[[ -3  -2   1 -12 -17 -11  -5   6   0 -46   1   8]
 [ -5  -8   8 -17   3 -26  -4  37  10 -39  23   1]
 [  0   4 -25 -13   0  18   0   4   0  25  10 -11]
 [-14   8  21  19   5   0   6  -8   1  -3 -35   6]
 [ -7 -13   5 -42 -29   2  -5  20  26 -73   8  13]]
:
[[ -2   1 -12 -17 -11  -5   6   0 -46   1   8  -3]
 [ -8   8 -17   3 -26  -4  37  10 -39  23   1  -5]
 [  4 -25 -13   0  18   0   4   0  25  10 -11   0]
 [  8  21  19   5   0   6  -8   1  -3 -35   6 -14]
 [-13   5 -42 -29   2  -5  20  26 -73   8  13  -7]]

[[ 11  20 -42 -17  22  14  22 -15 -11]
 [ 20 -23   2  23   5 -11   2   8 -46]
 [  1  35  -2 -43 -23  -5  -5 -31  -5]
 [-45  17  21   9 -22 -23  16  18 -11]
 [-21  12  -4  15  -3  -5  -3 -22  -3]
 [  4  -3  14  19 -10   0 -19  25   1]
 [-35 -10  29  19 -12 -33   2  -5  -3]
 [  3 -20  14  -3 -22  -8  -3 -18  20]
 [ 58 -29  25  50 -14   2 -13  35 -45]]
:
[[ 20 -42 -17  22  14  22 -15 -11  11]
 [-23   2  23   5 -11   2   8 -46  20]
 [ 35  -2 -43 -23  -5  -5 -31  -5   1]
 [ 17  21   9 -22 -23  16  18 -11 -45]
 [ 12  -4  15  -3  -5  -3 -22  -3 -21]
 [ -3  14  19 -10   0 -19  25   1   4]
 [-10  29  19 -12 -33   2  -5  -3 -35]
 [-20  14  -3 -22  -8  -3 -18  20   3]
 [-29  25  50 -14   2 -13  35 -45  58]]

[[-19 -29]
 [  3  37]
 [ 40  70]]
:
[[-29 -19]
 [ 37   3]
 [ 70  40]]

[[-24 -46 -10 -12  24 -56  21   7 -21]
 [-19 -23 -12  -1 -40 -19  21 -39  -3]
 [-20 -22 -12  10  22 -76   8   6 -18]
 [  2 -18   6 -23   4   2  28 -13 -19]
 [-10 -42  16   2   9  17 -55   5 -29]
 [ 11   3  -9   6 -42  24  25 -42  27]
 [ 14  15 -15  51 -19 -13  13 -38  25]
 [-19   0 -10 -20   0 -29   8  11 -16]
 [ -6 -26  12 -15 -28  72 -65  -6  -4]
 [ 15  39  -9  32 -46   2  15 -43  24]]
:
[[-46 -10 -12  24 -56  21   7 -21 -24]
 [-23 -12  -1 -40 -19  21 -39  -3 -19]
 [-22 -12  10  22 -76   8   6 -18 -20]
 [-18   6 -23   4   2  28 -13 -19   2]
 [-42  16   2   9  17 -55   5 -29 -10]
 [  3  -9   6 -42  24  25 -42  27  11]
 [ 15 -15  51 -19 -13  13 -38  25  14]
 [  0 -10 -20   0 -29   8  11 -16 -19]
 [-26  12 -15 -28  72 -65  -6  -4  -6]
 [ 39  -9  32 -46   2  15 -43  24  15]]

[[-59   9 -66   3  49]
 [ 10 -63 -22  49  27]]
:
[[  9 -66   3  49 -59]
 [-63 -22  49  27  10]]

[[  1  -7   3 -10]
 [ -8  -1  -2   0]
 [ 12 -30 -10  10]
 [ -6  -8  -1  -3]
 [-15  48 -42 -21]
 [ 21  14 -66  56]
 [-18 -18 -34  15]
 [ 31   5  20   2]
 [ 16  15 -45  18]]
:
[[ -7   3 -10   1]
 [ -1  -2   0  -8]
 [-30 -10  10  12]
 [ -8  -1  -3  -6]
 [ 48 -42 -21 -15]
 [ 14 -66  56  21]
 [-18 -34  15 -18]
 [  5  20   2  31]
 [ 15 -45  18  16]]

[[ -8  13  57  45 -10  18  49  14]
 [ 38   9  29  42  29 -12  31  -1]
 [-18  32 -27 -15 -37  44  -9  33]
 [-11  15  35   6   9 -17   3  16]]
:
[[ 13  57  45 -10  18  49  14  -8]
 [  9  29  42  29 -12  31  -1  38]
 [ 32 -27 -15 -37  44  -9  33 -18]
 [ 15  35   6   9 -17   3  16 -11]]

[[ 10  15  66]
 [-20 -15   9]
 [-18 -33 -40]
 [  4 -12 -27]]
:
[[ 15  66  10]
 [-15   9 -20]
 [-33 -40 -18]
 [-12 -27   4]]

[[-60 -23 -49  -9 -30  52   1   2 -36   0]
 [  0  40   8 -20 -31  12  54 -31 -12  51]
 [-26  10  41  17  33 -38  59 -53  -1  29]
 [ -8  35  30  -3   4 -29  50 -35 -15  27]]
:
[[-23 -49  -9 -30  52   1   2 -36   0 -60]
 [ 40   8 -20 -31  12  54 -31 -12  51   0]
 [ 10  41  17  33 -38  59 -53  -1  29 -26]
 [ 35  30  -3   4 -29  50 -35 -15  27  -8]]
